Below is a small trained network, with its code and all its weights. Each question gives an input and a target symbol and asks what happens when units are switched off, that is, made to give their printed mean instead of their output.

import numpy as np


def w(rows, s, z=0):
    codes = np.array(rows[::2]) - 128.0
    scale = np.full(codes.shape[1], s)
    scale[-1] = z or s
    return codes * scale


def norm(h):
    return h / np.sqrt((h * h).mean(-1, keepdims=True) + 1e-5)


def f(y):
    return y / 2 * (1 + np.tanh(0.7978845608 * (y + 0.044715 * y**3)))


def softmax(a):
    e = np.exp(a - a.max(-1, keepdims=True))
    return e / e.sum(-1, keepdims=True)


def log_softmax(a):
    a = a - a.max(-1, keepdims=True)
    return a - np.log(np.exp(a).sum(-1, keepdims=True))


def net(x, mask):
    ids = ['ΓΣΨΩαβμξπφ'.index(c) for c in x.split()]
    T = len(ids)
    res = E[ids] + P[:T]
    u = 0
    for l in range(2):
        q, k, v = (norm(res) @ M[l].T for M in (Q, K, V))
        z = softmax(np.where(np.tri(T) > 0, q @ k.T / 2**0.5, -1e9)) @ v
        res = res + np.where(mask[u], z, O[l][:, -1]) @ O[l][:, :-1]
        u += 1
        y = f(norm(res) @ A[l][:, :-1].T + A[l][:, -1])
        res = res + np.where(mask[u : u + 8], y, B[l][:, -1]) @ B[l][:, :-1]
        u += 8
    return log_softmax(norm(res)[-1] @ U[:, :-1].T + U[:, -1])


Q, K, V, O, A, B = {}, {}, {}, {}, {}, {}
E = w([
[109,145,157,137],'Γ',
[106,193,106,162],'Σ',
[136,113,129,211],'Ψ',
[109,148,158,137],'Ω',
[144,130,182,118],'α',
[173,72,125,94],'β',
[149,131,187,119],'μ',
[98,130,253,140],'ξ',
[205,132,72,137],'π',
[109,198,133,60],'φ',
],0.024)
P = w([
[2,110,125,139],'0',
[237,187,190,150],'1',
[200,177,202,133],'2',
[202,175,211,141],'3',
[182,179,221,139],'4',
[184,171,220,141],'5',
[178,181,226,144],'6',
[204,173,238,146],'7',
],0.0087)
Q[0] = w([
[97,167,52,149],'L0H1',
[169,170,253,152],'L0H1',
],0.011)
K[0] = w([
[107,150,200,177],'L0H1',
[1,34,20,98],'L0H1',
],0.0091)
V[0] = w([
[160,41,105,2],'L0H1',
[163,23,176,241],'L0H1',
],0.0084)
O[0] = w([
[125,22,85,9,249],'L0H1',
[56,45,91,172,222],'L0H1',
],0.011,0.0017)
A[0] = w([
[220,176,50,100,2],'L0N1',
[79,205,176,89,143],'L0N2',
[189,132,178,165,65],'L0N3',
[114,129,228,132,129],'L0N4',
[122,124,61,222,93],'L0N5',
[201,63,116,77,190],'L0N6',
[108,167,68,144,103],'L0N7',
[104,254,61,114,165],'L0N8',
],0.014,0.0041)
B[0] = w([
[107,72,204,72,148],'L0N1',
[255,119,151,94,189],'L0N2',
[86,175,52,150,182],'L0N3',
[138,40,50,111,209],'L0N4',
[207,56,81,188,145],'L0N5',
[59,154,50,90,254],'L0N6',
[157,168,130,223,125],'L0N7',
[226,188,101,129,172],'L0N8',
],0.01,0.0095)
Q[1] = w([
[4,224,210,139],'L1H1',
[144,123,79,92],'L1H1',
],0.015)
K[1] = w([
[185,254,102,117],'L1H1',
[127,84,98,184],'L1H1',
],0.018)
V[1] = w([
[1,232,83,105],'L1H1',
[18,150,245,124],'L1H1',
],0.0097)
O[1] = w([
[40,196,84,103,5],'L1H1',
[8,104,202,92,3],'L1H1',
],0.017,0.0041)
A[1] = w([
[182,249,192,176,231],'L1N1',
[166,168,119,118,93],'L1N2',
[63,77,132,244,77],'L1N3',
[128,62,160,198,224],'L1N4',
[108,121,51,64,93],'L1N5',
[192,201,68,145,254],'L1N6',
[139,22,65,151,62],'L1N7',
[162,178,158,28,159],'L1N8',
],0.014,0.0054)
B[1] = w([
[2,136,187,133,220],'L1N1',
[90,133,182,124,149],'L1N2',
[102,60,106,144,138],'L1N3',
[80,204,190,56,180],'L1N4',
[94,208,220,203,195],'L1N5',
[25,131,149,86,249],'L1N6',
[30,88,100,179,181],'L1N7',
[93,78,119,94,170],'L1N8',
],0.01,0.012)
U = w([
[141,154,124,161,94],'Γ',
[137,201,118,169,158],'Σ',
[93,95,126,246,101],'Ψ',
[145,156,127,156,84],'Ω',
[171,95,117,147,85],'α',
[89,93,52,90,222],'β',
[166,92,122,147,74],'μ',
[100,49,233,128,3],'ξ',
[204,132,63,145,191],'π',
[169,176,145,25,79],'φ',
],0.011,0.0044)

Each question gives the input, a string of symbols that net reads in full, and the target symbol t.
The units are the heads (2 rows each of Q, K, V and O) and the neurons (one row each of A and B). Each row of codes is followed by its name. A weight is (code - 128) times the scale printed after its matrix; where a second scale follows, it is the last column's (O, A, B and U).
mask holds one flag per unit, layer by layer, with each layer's heads first. A switched-off unit (its flag False) gives its mean, the last column of its rows in O or B, instead of its output. The means were averaged over made-up inputs and are rounded, as every weight is.
A unit's drop is (log p(t) with every unit on - log p(t) with that unit switched off) / (log p(t) with every unit on - log p(t) with every unit switched off).
The circuit of an input: a set's keep is (log p(t) with only the set's units on - log p(t) with every unit switched off) / (log p(t) with every unit on - log p(t) with every unit switched off). Starting from the 12 units with the biggest drops (on a tie, the unit counted first), units are removed one at a time, each time the one whose removal leaves the highest keep (on an exact tie, the one counted first), for as long as the keep stays at least 0.8.
circuit, biggest first: the units of the circuit, biggest drop first
most important unit: the unit with the biggest drop
top k neurons: the k neurons with the biggest drops, biggest first
drop when u is switched off: that unit's drop, to one decimal
input π Σ φ β, target π: circuit, biggest first : (L1H1)
input ξ β β π Ψ, target ξ: top 2 neurons : (L0N4 L0N6)
input φ Ψ Ψ ξ ξ β, target φ: top 2 neurons : (L1N1 L1N7)
input ξ β Σ φ, target ξ: top 2 neurons : (L0N6 L1N1)
input ξ φ ξ Γ α β Ψ, target ξ: top 3 neurons : (L0N5 L0N6 L1N4)
input ξ β β β μ π π, target ξ: top 2 neurons : (L0N4 L0N1)
input ξ β π α α Γ Γ, target ξ: top 3 neurons : (L0N6 L0N4 L0N2)
input Ψ φ ξ Σ π φ β, target Ψ: top 2 neurons : (L1N5 L0N4)
input Ψ ξ β Σ β, target Ψ: top 2 neurons : (L1N5 L0N6)
input β Ψ α Ψ Ω ξ β μ, target β: circuit, biggest first : (L0H1 L0N6)
input φ Σ φ β β μ, target φ: top 2 neurons : (L1N7 L1N5)
input φ β β β Σ, target φ: circuit, biggest first : (L0H1 L0N2)
input φ β β φ π, target φ: top 2 neurons : (L0N1 L1N7)
input Ψ φ Ω π β Ψ Ω, target Ψ: most important unit : L0H1
input φ φ ξ, target φ: top 2 neurons : (L0N2 L1N7)
input π β β, target π: top 3 neurons : (L0N5 L0N1 L1N1)
input φ β Γ α β, target φ: top 2 neurons : (L1N7 L1N1)
input φ φ π, target φ: drop when L0H1 is switched off : 0.8
input φ π ξ α, target φ: drop when L0H1 is switched off : 1.8
input β β π ξ π Ψ, target β: circuit, biggest first : (L0H1)
input β Ψ Ψ, target β: drop when L1H1 is switched off : 0.0
